Here is a tiny trained network, its code and every weight. The questions are about switching its units off for an input and a target symbol, where a switched-off unit gives its printed mean instead of its output.

import numpy as np


def w(rows, s, z=0):
    codes = np.array(rows[::2]) - 128.0
    scale = np.full(codes.shape[1], s)
    scale[-1] = z or s
    return codes * scale


def f(y):
    return y / 2 * (1 + np.tanh(0.7978845608 * (y + 0.044715 * y**3)))


def softmax(a):
    e = np.exp(a - a.max(-1, keepdims=True))
    return e / e.sum(-1, keepdims=True)


def log_softmax(a):
    a = a - a.max(-1, keepdims=True)
    return a - np.log(np.exp(a).sum(-1, keepdims=True))


def net(x, mask):
    ids = ['βεηθλμπστψ'.index(c) for c in x.split()]
    T = len(ids)
    res = E[ids] + P[:T]
    u = 0
    for l in range(3):
        r = res
        for j in range(3):
            rows = slice(2 * j, 2 * j + 2)
            q, k, v = (r @ M[l][rows].T for M in (Q, K, V))
            z = softmax(np.where(np.tri(T) > 0, q @ k.T / 2**0.5, -1e9)) @ v
            o = O[l][rows]
            res = res + np.where(mask[u + j], z, o[:, -1]) @ o[:, :-1]
        u += 3
        y = f(res @ A[l][:, :-1].T + A[l][:, -1])
        res = res + np.where(mask[u : u + 4], y, B[l][:, -1]) @ B[l][:, :-1]
        u += 4
    return log_softmax(res[-1] @ U[:, :-1].T + U[:, -1])


Q, K, V, O, A, B = {}, {}, {}, {}, {}, {}
E = w([
[226,186,182],'β',
[76,255,128],'ε',
[152,69,239],'η',
[19,2,144],'θ',
[130,212,159],'λ',
[207,62,130],'μ',
[97,116,226],'π',
[90,173,22],'σ',
[188,147,196],'τ',
[87,143,107],'ψ',
],0.011)
P = w([
[88,114,254],'0',
[95,173,151],'1',
[92,166,160],'2',
[92,155,165],'3',
[92,149,147],'4',
[90,139,170],'5',
[101,135,180],'6',
[72,125,153],'7',
],0.0054)
Q[0] = w([
[122,81,128],'L0H0',
[80,152,86],'L0H0',
[208,138,173],'L0H1',
[119,144,222],'L0H1',
[109,159,246],'L0H2',
[84,131,124],'L0H2',
],0.013)
K[0] = w([
[119,160,63],'L0H0',
[191,201,204],'L0H0',
[192,205,87],'L0H1',
[193,110,81],'L0H1',
[122,61,249],'L0H2',
[52,96,102],'L0H2',
],0.013)
V[0] = w([
[94,56,110],'L0H0',
[155,225,186],'L0H0',
[82,2,241],'L0H1',
[229,104,198],'L0H1',
[55,125,88],'L0H2',
[141,4,159],'L0H2',
],0.0081)
O[0] = w([
[88,131,68,72],'L0H0',
[178,118,206,252],'L0H0',
[201,58,153,195],'L0H1',
[213,168,86,225],'L0H1',
[110,97,144,70],'L0H2',
[178,115,2,150],'L0H2',
],0.0078,0.004)
A[0] = w([
[144,6,187,97],'L0N0',
[2,4,68,179],'L0N1',
[112,47,207,162],'L0N2',
[218,218,168,252],'L0N3',
],0.0054,0.0029)
B[0] = w([
[188,3,177,148],'L0N0',
[102,34,240,135],'L0N1',
[143,47,195,159],'L0N2',
[197,145,210,254],'L0N3',
],0.0057,0.0075)
Q[1] = w([
[12,144,105],'L1H0',
[126,113,73],'L1H0',
[133,99,94],'L1H1',
[161,64,122],'L1H1',
[170,6,126],'L1H2',
[78,229,85],'L1H2',
],0.011)
K[1] = w([
[210,170,6],'L1H0',
[67,147,105],'L1H0',
[161,135,49],'L1H1',
[114,181,102],'L1H1',
[131,131,254],'L1H2',
[129,116,26],'L1H2',
],0.0095)
V[1] = w([
[1,73,134],'L1H0',
[63,182,200],'L1H0',
[79,180,96],'L1H1',
[131,51,142],'L1H1',
[142,144,227],'L1H2',
[81,113,171],'L1H2',
],0.0092)
O[1] = w([
[61,68,70,73],'L1H0',
[2,209,131,145],'L1H0',
[70,173,55,51],'L1H1',
[116,69,148,146],'L1H1',
[90,201,179,253],'L1H2',
[90,147,109,133],'L1H2',
],0.0077,0.015)
A[1] = w([
[63,127,82,82],'L1N0',
[85,140,153,42],'L1N1',
[163,254,156,250],'L1N2',
[184,120,102,59],'L1N3',
],0.0092,0.0023)
B[1] = w([
[177,4,136,129],'L1N0',
[150,110,3,143],'L1N1',
[1,75,180,252],'L1N2',
[142,23,101,137],'L1N3',
],0.0064,0.028)
Q[2] = w([
[97,137,180],'L2H0',
[74,182,28],'L2H0',
[42,80,234],'L2H1',
[118,152,254],'L2H1',
[100,191,175],'L2H2',
[145,136,180],'L2H2',
],0.0092)
K[2] = w([
[138,115,187],'L2H0',
[208,238,77],'L2H0',
[64,50,176],'L2H1',
[119,1,136],'L2H1',
[154,177,77],'L2H2',
[88,198,128],'L2H2',
],0.0082)
V[2] = w([
[115,184,104],'L2H0',
[70,139,117],'L2H0',
[246,112,200],'L2H1',
[193,68,35],'L2H1',
[104,133,60],'L2H2',
[71,184,112],'L2H2',
],0.012)
O[2] = w([
[125,83,88,78],'L2H0',
[84,164,6,128],'L2H0',
[254,146,188,204],'L2H1',
[170,33,110,2],'L2H1',
[148,129,186,53],'L2H2',
[159,48,136,134],'L2H2',
],0.0083,0.044)
A[2] = w([
[196,152,186,152],'L2N0',
[175,162,145,114],'L2N1',
[9,161,153,253],'L2N2',
[159,2,140,79],'L2N3',
],0.0088,0.0053)
B[2] = w([
[41,130,111,240],'L2N0',
[65,59,127,191],'L2N1',
[220,92,94,255],'L2N2',
[144,255,133,156],'L2N3',
],0.0087,0.057)
U = w([
[39,118,155,134],'β',
[254,148,167,119],'ε',
[68,25,189,110],'η',
[66,162,94,92],'θ',
[123,128,154,97],'λ',
[153,104,198,55],'μ',
[145,107,135,245],'π',
[122,215,149,40],'σ',
[206,197,108,171],'τ',
[67,52,139,178],'ψ',
],0.0063,0.011)

Each question gives the input, a string of symbols that net reads in full, and the target symbol t.
The units are the heads (2 rows each of Q, K, V and O) and the neurons (one row each of A and B). Each row of codes is followed by its name. A weight is (code - 128) times the scale printed after its matrix; where a second scale follows, it is the last column's (O, A, B and U).
mask holds one flag per unit, layer by layer, with each layer's heads first. A switched-off unit (its flag False) gives its mean, the last column of its rows in O or B, instead of its output. The means were averaged over made-up inputs and are rounded, as every weight is.
A unit's drop is (log p(t) with every unit on - log p(t) with that unit switched off) / (log p(t) with every unit on - log p(t) with every unit switched off).
The circuit of an input: a set's keep is (log p(t) with only the set's units on - log p(t) with every unit switched off) / (log p(t) with every unit on - log p(t) with every unit switched off). Starting from the 12 units with the biggest drops (on a tie, the unit counted first), units are removed one at a time, each time the one whose removal leaves the highest keep (on an exact tie, the one counted first), for as long as the keep stays at least 0.8.
units of the circuit, in order: the units of the circuit, biggest drop first
unit that matters most: the unit with the biggest drop
k most important neurons of layer l: the k neurons of layer l with the biggest drops, biggest first
drop when u is switched off: that unit's drop, to one decimal
input μ σ ψ β ψ η, target ε: units of the circuit, in order -> [L2H1, L1N3, L1H0, L0H1]
input λ θ β η μ π θ μ, target τ: units of the circuit, in order -> [L0H0, L2N1, L1N2]
input μ β β, target ε: units of the circuit, in order -> [L2H1, L1H0]
input μ π μ, target ε: units of the circuit, in order -> [L2H1, L1H0, L0H1]
input μ β ψ π λ, target ε: units of the circuit, in order -> [L2H1, L1H0, L0H1]
input λ β μ μ π π ε, target τ: unit that matters most -> L2N2
input τ β β, target β: 2 most important neurons of layer 2 -> [L2N0, L2N2]
input τ η β λ ψ, target β: 2 most important neurons of layer 2 -> [L2N2, L2N0]
input μ β ε π π μ ε β, target ε: 2 most important neurons of layer 1 -> [L1N3, L1N2]
input π μ μ ψ, target η: 3 most important neurons of layer 2 -> [L2N0, L2N1, L2N2]
input μ μ ε, target ε: 2 most important neurons of layer 1 -> [L1N2, L1N3]
input σ η β λ π, target ψ: 2 most important neurons of layer 1 -> [L1N0, L1N1]
input σ π θ β ε τ η ε, target π: 2 most important neurons of layer 2 -> [L2N0, L2N1]
input β σ π η ψ, target σ: unit that matters most -> L1N2
input π μ μ, target η: 2 most important neurons of layer 2 -> [L2N0, L2N1]
input τ π θ σ η π, target η: 2 most important neurons of layer 2 -> [L2N2, L2N3]
input ε β β, target θ: 2 most important neurons of layer 1 -> [L1N2, L1N1]
input λ σ λ ψ σ π, target τ: 3 most important neurons of layer 2 -> [L2N2, L2N0, L2N1]
input ε τ μ β λ μ, target θ: drop when L0H1 is switched off -> 0.4
input ε τ τ μ μ λ ε π, target θ: drop when L0H0 is switched off -> 0.1
input β β τ μ, target σ: drop when L1N1 is switched off -> 0.0
